Here is a tiny trained network, its code and every weight. The questions are about switching its units off for an input and a class, where a switched-off unit gives its printed mean instead of its output.

import numpy as np


def w(rows, s, z=0):
    codes = np.array(rows[::2]) - 128.0
    scale = np.full(codes.shape[1], s)
    scale[-1] = z or s
    return codes * scale


def norm(h):
    return h / np.sqrt((h * h).mean(-1, keepdims=True) + 1e-5)


def f(y):
    return np.maximum(y, 0)


def log_softmax(a):
    a = a - a.max(-1, keepdims=True)
    return a - np.log(np.exp(a).sum(-1, keepdims=True))


def net(x, mask):
    res = np.array(x, float).reshape(1, 3) / 4 @ E
    u = 0
    for l in range(3):
        y = f(norm(res) @ A[l][:, :-1].T + A[l][:, -1])
        res = res + np.where(mask[u : u + 8], y, B[l][:, -1]) @ B[l][:, :-1]
        u += 8
    return log_softmax(norm(res)[-1] @ U[:, :-1].T + U[:, -1])


A, B = {}, {}
E = w([
[151,254,105,108,36],'x0',
[130,176,105,78,219],'x1',
[51,134,58,56,105],'x2',
],0.004)
A[0] = w([
[197,148,147,255,187,174],'0.n0',
[23,7,34,64,131,78],'0.n1',
[110,89,117,243,7,3],'0.n2',
[199,254,153,151,71,93],'0.n3',
[96,58,118,206,22,240],'0.n4',
[80,159,68,65,69,41],'0.n5',
[117,41,165,122,168,164],'0.n6',
[164,191,105,82,57,82],'0.n7',
],0.0066,0.0039)
B[0] = w([
[117,164,86,188,103,230],'0.n0',
[80,94,153,5,86,239],'0.n1',
[33,203,150,140,179,183],'0.n2',
[111,81,226,83,172,235],'0.n3',
[123,2,117,88,6,253],'0.n4',
[169,101,75,214,107,196],'0.n5',
[134,148,53,127,78,209],'0.n6',
[147,114,63,237,136,200],'0.n7',
],0.0082,0.0054)
A[1] = w([
[125,142,253,126,139,193],'1.n0',
[77,144,185,127,140,67],'1.n1',
[128,106,111,162,175,135],'1.n2',
[48,101,141,118,133,174],'1.n3',
[94,129,180,65,146,143],'1.n4',
[184,166,145,189,197,133],'1.n5',
[117,135,75,131,168,76],'1.n6',
[170,145,215,116,220,2],'1.n7',
],0.013,0.007)
B[1] = w([
[46,75,172,61,252,219],'1.n0',
[177,223,119,167,68,144],'1.n1',
[187,152,102,64,97,169],'1.n2',
[157,208,134,170,139,254],'1.n3',
[130,95,254,153,100,198],'1.n4',
[152,81,18,104,117,214],'1.n5',
[157,243,51,231,130,159],'1.n6',
[53,10,30,90,127,164],'1.n7',
],0.0092,0.0063)
A[2] = w([
[129,68,206,110,193,86],'2.n0',
[69,187,233,134,186,116],'2.n1',
[53,114,136,112,103,172],'2.n2',
[123,31,110,162,222,2],'2.n3',
[114,171,54,196,92,145],'2.n4',
[202,80,82,171,164,85],'2.n5',
[157,178,46,154,170,52],'2.n6',
[181,250,49,95,172,134],'2.n7',
],0.011,0.0067)
B[2] = w([
[205,242,169,157,100,189],'2.n0',
[63,199,255,225,178,219],'2.n1',
[147,149,141,147,187,247],'2.n2',
[77,74,77,139,118,161],'2.n3',
[216,110,77,180,96,255],'2.n4',
[54,174,194,119,137,177],'2.n5',
[167,226,193,22,190,185],'2.n6',
[165,202,98,65,226,214],'2.n7',
],0.011,0.0069)
U = w([
[216,87,40,231,7,76],'0',
[70,194,218,177,192,179],'1',
[207,218,33,114,186,187],'2',
[55,57,50,37,221,1],'3',
[59,46,192,45,23,37],'4',
],0.015,0.0046)

Each question gives the input, the list of numbers given to net, and the class t.
The units are the neurons (one row each of A and B). Each row of codes is followed by its name. A weight is (code - 128) times the scale printed after its matrix; where a second scale follows, it is the last column's (A, B and U).
mask holds one flag per neuron, layer by layer. A switched-off neuron (its flag False) gives its mean, the last column of its row in B, instead of its output. The means were averaged over made-up inputs and are rounded, as every weight is.
A unit's drop is (log p(t) with every unit on - log p(t) with that unit switched off) / (log p(t) with every unit on - log p(t) with every unit switched off).
The circuit of an input: a set's keep is (log p(t) with only the set's units on - log p(t) with every unit switched off) / (log p(t) with every unit on - log p(t) with every unit switched off). Starting from the 12 units with the biggest drops (on a tie, the unit counted first), units are removed one at a time, each time the one whose removal leaves the highest keep (on an exact tie, the one counted first), for as long as the keep stays at least 0.8.
circuit, biggest first: the units of the circuit, biggest drop first
unit that matters most: the unit with the biggest drop
top k neurons: the k neurons with the biggest drops, biggest first
top k neurons in layer l: the k neurons of layer l with the biggest drops, biggest first
input [-1,-6,1], class 4: unit that matters most => 0.n4
input [0,8,3], class 1: circuit, biggest first => (1.n4; 0.n6)
input [7,2,-4], class 3: top 3 neurons in layer 0 => (0.n4; 0.n3; 0.n1)
input [-6,0,2], class 4: top 2 neurons => (0.n1; 0.n6)
input [-1,6,8], class 1: top 2 neurons => (0.n1; 1.n4)
input [-6,1,-8], class 2: top 2 neurons in layer 2 => (2.n6; 2.n5)
input [-8,8,-1], class 2: top 2 neurons in layer 0 => (0.n3; 0.n6)
input [2,3,-4], class 3: top 4 neurons => (0.n4; 0.n1; 0.n3; 1.n7)
input [4,5,-6], class 3: top 3 neurons => (0.n3; 0.n4; 0.n1)
input [0,-2,-8], class 0: top 2 neurons in layer 0 => (0.n0; 0.n1)
input [1,1,-2], class 3: top 4 neurons => (0.n4; 0.n1; 1.n7; 0.n3)
input [0,-7,-2], class 0: top 3 neurons in layer 0 => (0.n4; 0.n3; 0.n1)
input [-1,4,-8], class 2: top 2 neurons => (0.n0; 0.n4)
input [-3,-2,6], class 4: circuit, biggest first => (0.n1)
input [5,8,0], class 3: top 4 neurons in layer 0 => (0.n4; 0.n1; 0.n3; 0.n6)
input [6,0,-2], class 1: top 3 neurons => (0.n3; 2.n0; 1.n0)
input [-7,0,-1], class 0: top 2 neurons => (0.n6; 1.n0)
input [-5,-2,1], class 4: top 2 neurons in layer 0 => (0.n1; 0.n7)
input [4,6,-4], class 3: top 3 neurons => (0.n3; 0.n4; 0.n1)
input [5,7,-1], class 3: top 3 neurons => (0.n4; 0.n3; 0.n1)
input [0,-5,5], class 4: circuit, biggest first => (0.n4)
input [8,8,0], class 3: top 3 neurons in layer 0 => (0.n4; 0.n3; 0.n6)
input [1,4,-5], class 3: top 3 neurons => (0.n4; 0.n1; 0.n3)
